Here is a tiny trained network, its code and every weight. The questions are about switching its units off for an input and a class, where a switched-off unit gives its printed mean instead of its output.

import numpy as np


def w(rows, s, z=0):
    codes = np.array(rows[::2]) - 128.0
    scale = np.full(codes.shape[1], s)
    scale[-1] = z or s
    return codes * scale


def f(y):
    return y / 2 * (1 + np.tanh(0.7978845608 * (y + 0.044715 * y**3)))


def log_softmax(a):
    a = a - a.max(-1, keepdims=True)
    return a - np.log(np.exp(a).sum(-1, keepdims=True))


def net(x, mask):
    res = np.array(x, float).reshape(1, 7) / 4 @ E
    y = f(res @ A[0][:, :-1].T + A[0][:, -1])
    res = res + np.where(mask, y, B[0][:, -1]) @ B[0][:, :-1]
    return log_softmax(res[-1] @ U[:, :-1].T + U[:, -1])


A, B = {}, {}
E = w([
[136,165,161,159,163,95,158,139,122,132,128],'x0',
[176,151,127,116,152,126,173,152,134,137,146],'x1',
[149,82,150,36,161,78,56,213,14,115,209],'x2',
[223,49,149,254,196,161,39,186,185,77,114],'x3',
[157,126,89,88,135,155,113,98,117,90,111],'x4',
[146,154,94,133,134,135,137,98,103,56,120],'x5',
[133,163,139,145,128,105,121,124,113,91,93],'x6',
],0.0095)
A[0] = w([
[74,155,121,72,117,78,174,95,96,142,116,176],'neuron 0',
[74,146,130,137,123,147,153,120,229,116,94,44],'neuron 1',
[164,79,115,218,196,160,72,197,154,91,126,150],'neuron 2',
[142,118,154,80,140,132,93,194,80,90,176,22],'neuron 3',
[153,63,181,175,184,177,111,134,163,83,137,145],'neuron 4',
[128,112,151,116,128,90,91,153,96,94,208,40],'neuron 5',
[54,193,120,36,93,118,196,85,96,168,110,179],'neuron 6',
[183,133,117,138,169,143,145,121,147,149,160,97],'neuron 7',
[195,91,159,136,151,138,97,163,181,101,82,151],'neuron 8',
[138,132,118,159,130,100,91,117,119,133,124,137],'neuron 9',
[153,65,134,184,125,132,77,116,78,144,64,124],'neuron 10',
[136,155,107,165,115,189,202,51,254,158,45,71],'neuron 11',
[134,90,130,79,154,46,75,164,62,121,150,4],'neuron 12',
],0.0082,0.0019)
B[0] = w([
[104,182,92,178,67,205,162,145,171,156,112,195],'neuron 0',
[142,49,137,51,171,80,71,107,96,144,204,181],'neuron 1',
[82,189,94,163,75,147,203,200,159,156,52,246],'neuron 2',
[154,65,155,70,147,58,57,104,115,77,161,176],'neuron 3',
[128,212,62,161,74,173,178,200,129,139,132,211],'neuron 4',
[169,133,152,118,140,114,92,66,112,126,173,166],'neuron 5',
[76,162,63,185,70,195,131,209,218,168,46,237],'neuron 6',
[147,152,142,136,106,186,104,129,94,145,118,144],'neuron 7',
[91,150,97,145,60,155,190,164,157,170,74,199],'neuron 8',
[161,156,155,114,125,173,163,130,129,140,143,139],'neuron 9',
[100,136,116,116,78,126,92,124,147,122,72,174],'neuron 10',
[198,67,254,83,184,40,46,61,25,102,217,252],'neuron 11',
[191,112,170,81,146,61,63,99,91,77,201,182],'neuron 12',
],0.0076,0.015)
U = w([
[120,174,2,178,53,208,214,180,242,197,20,255],'0',
[211,34,239,129,129,37,96,64,48,88,191,1],'1',
],0.0069,0.00036)

Each question gives the input, the list of numbers given to net, and the class t.
The units are the neurons (one row each of A and B). Each row of codes is followed by its name. A weight is (code - 128) times the scale printed after its matrix; where a second scale follows, it is the last column's (A, B and U).
mask holds one flag per neuron, in row order. A switched-off neuron (its flag False) gives its mean, the last column of its row in B, instead of its output. The means were averaged over made-up inputs and are rounded, as every weight is.
A unit's drop is (log p(t) with every unit on - log p(t) with that unit switched off) / (log p(t) with every unit on - log p(t) with every unit switched off).
The circuit of an input: a set's keep is (log p(t) with only the set's units on - log p(t) with every unit switched off) / (log p(t) with every unit on - log p(t) with every unit switched off). Starting from the 12 units with the biggest drops (on a tie, the unit counted first), units are removed one at a time, each time the one whose removal leaves the highest keep (on an exact tie, the one counted first), for as long as the keep stays at least 0.8.
units of the circuit, in order: the units of the circuit, biggest drop first
top k neurons: the k neurons with the biggest drops, biggest first
drop when u is switched off: that unit's drop, to one decimal
input [5,1,7,-8,2,5,-8], class 0: top 3 neurons	neuron 6; neuron 11; neuron 0
input [-2,-8,-3,-2,0,5,4], class 1: units of the circuit, in order	neuron 2
input [-6,-6,7,-8,-4,5,-1], class 0: top 3 neurons	neuron 6; neuron 11; neuron 0
input [-4,-8,6,7,-5,-1,-8], class 0: top 2 neurons	neuron 2; neuron 11
input [3,-7,7,-8,-8,4,3], class 0: top 2 neurons	neuron 6; neuron 11
input [6,6,7,7,5,7,-6], class 0: top 4 neurons	neuron 2; neuron 11; neuron 4; neuron 8
input [7,3,4,4,5,2,6], class 0: top 4 neurons	neuron 11; neuron 2; neuron 8; neuron 1
input [-1,-1,4,6,8,-3,-3], class 0: drop when neuron 11 is switched off	0.2
input [3,8,-5,4,-5,0,-7], class 1: drop when neuron 0 is switched off	0.1
input [-1,1,4,5,3,-4,4], class 0: drop when neuron 11 is switched off	2.7
input [5,6,-8,6,7,7,5], class 1: drop when neuron 11 is switched off	2.1
